[[  0 -11 -63   0 -35  38   4  -2  62 -72 -74  31  -3 -41  53]
 [ -6 -24   9  -7  17  13  -3 -11  23   6 -18  10 -12 -27  24]
 [  0   3 -31  -2 -18  18  -1   1  35 -35 -30  15  -2 -11  24]
 [  2   1 -30   1 -19  11   2   2  19 -33 -29   9   0 -12  14]
 [ 10  10 -23  10 -25   3   3  11 -13 -19 -12   9  16  -2   4]]
:
[[ 10  10 -23  10 -25   3   3  11 -13 -19 -12   9  16  -2   4]
 [  0 -11 -63   0 -35  38   4  -2  62 -72 -74  31  -3 -41  53]
 [ -6 -24   9  -7  17  13  -3 -11  23   6 -18  10 -12 -27  24]
 [  0   3 -31  -2 -18  18  -1   1  35 -35 -30  15  -2 -11  24]
 [  2   1 -30   1 -19  11   2   2  19 -33 -29   9   0 -12  14]]

[[ 37  69 -30 -25  -9 -22  -7  -9  18  24  34 -25  35  22]
 [ 14 -20  21 -12  24   4 -15  45 -18  87   0  -5   0  -1]
 [ 37   9   4  75 -13  39   8 -14 -15  40  13  35  13  36]]
:
[[ 37   9   4  75 -13  39   8 -14 -15  40  13  35  13  36]
 [ 37  69 -30 -25  -9 -22  -7  -9  18  24  34 -25  35  22]
 [ 14 -20  21 -12  24   4 -15  45 -18  87   0  -5   0  -1]]

[[  8  -4   2   0 -16  24   4]
 [  2 -12  13   0  21 -37 -11]
 [ -4  -7   9  -1  10 -20  -9]
 [ -1  -1  -5  -1  26 -35   4]
 [  4 -11  11   0   4 -13  -8]
 [  3  14 -10   2 -52  81  10]
 [ -7   0  -3  -1  35 -50  -1]
 [ -3   1  -5   0  24 -29   4]
 [  2  18 -11   3 -56  88   9]]
:
[[  2  18 -11   3 -56  88   9]
 [  8  -4   2   0 -16  24   4]
 [  2 -12  13   0  21 -37 -11]
 [ -4  -7   9  -1  10 -20  -9]
 [ -1  -1  -5  -1  26 -35   4]
 [  4 -11  11   0   4 -13  -8]
 [  3  14 -10   2 -52  81  10]
 [ -7   0  -3  -1  35 -50  -1]
 [ -3   1  -5   0  24 -29   4]]

[[-13   5  -9 -10  -3   1  -3]
 [ -5 -83 -26 -22   4 -83 -68]
 [-22 -19 -28 -27  -1 -17 -11]
 [ -8   4  -4  -5  -2   2  -2]
 [  0  -3   2   1  -1   0  -1]
 [-30 -65 -55 -52  42 -93 -79]
 [ -5   1  -6  -5 -12   2   4]
 [ -3  -1  -5  -3 -10   2   5]]
:
[[ -3  -1  -5  -3 -10   2   5]
 [-13   5  -9 -10  -3   1  -3]
 [ -5 -83 -26 -22   4 -83 -68]
 [-22 -19 -28 -27  -1 -17 -11]
 [ -8   4  -4  -5  -2   2  -2]
 [  0  -3   2   1  -1   0  -1]
 [-30 -65 -55 -52  42 -93 -79]
 [ -5   1  -6  -5 -12   2   4]]

[[  1  45  21  -1 -25 -26   0   1  -5 -14 -24  -9 -17 -14  -5]
 [ -2 -34  -3   0  12 -19   0  -1  -1  -3  40  10  -5  12   2]
 [  0 -68 -16   0   5   0  -1   1   1   5  55   3   1   4   1]
 [  1   0  12   0 -22  14   0   0  -2  -2  -2 -14  -3 -17  -6]
 [  1  91  19  -1  -9  -4   1   0  -1  -7 -74  -5  -2  -6  -2]
 [ -2  -7  -1  -1  10 -35   0   0  -2  -7  22  11 -10  12   3]]
:
[[ -2  -7  -1  -1  10 -35   0   0  -2  -7  22  11 -10  12   3]
 [  1  45  21  -1 -25 -26   0   1  -5 -14 -24  -9 -17 -14  -5]
 [ -2 -34  -3   0  12 -19   0  -1  -1  -3  40  10  -5  12   2]
 [  0 -68 -16   0   5   0  -1   1   1   5  55   3   1   4   1]
 [  1   0  12   0 -22  14   0   0  -2  -2  -2 -14  -3 -17  -6]
 [  1  91  19  -1  -9  -4   1   0  -1  -7 -74  -5  -2  -6  -2]]

[[-10 -19 -37  -1  -6 -25  -5  16]
 [ 48  24  79  27  56  33 -12 -41]
 [  3 -23 -19   8   3 -28   8   2]
 [  5  25  25 -10  -3  28   8  -3]
 [-13  32   7 -29 -38  31  24  11]
 [-22   9 -28 -22 -25   6   0  22]
 [-26  14 -27 -30 -30  12   0  27]]
:
[[-26  14 -27 -30 -30  12   0  27]
 [-10 -19 -37  -1  -6 -25  -5  16]
 [ 48  24  79  27  56  33 -12 -41]
 [  3 -23 -19   8   3 -28   8   2]
 [  5  25  25 -10  -3  28   8  -3]
 [-13  32   7 -29 -38  31  24  11]
 [-22   9 -28 -22 -25   6   0  22]]
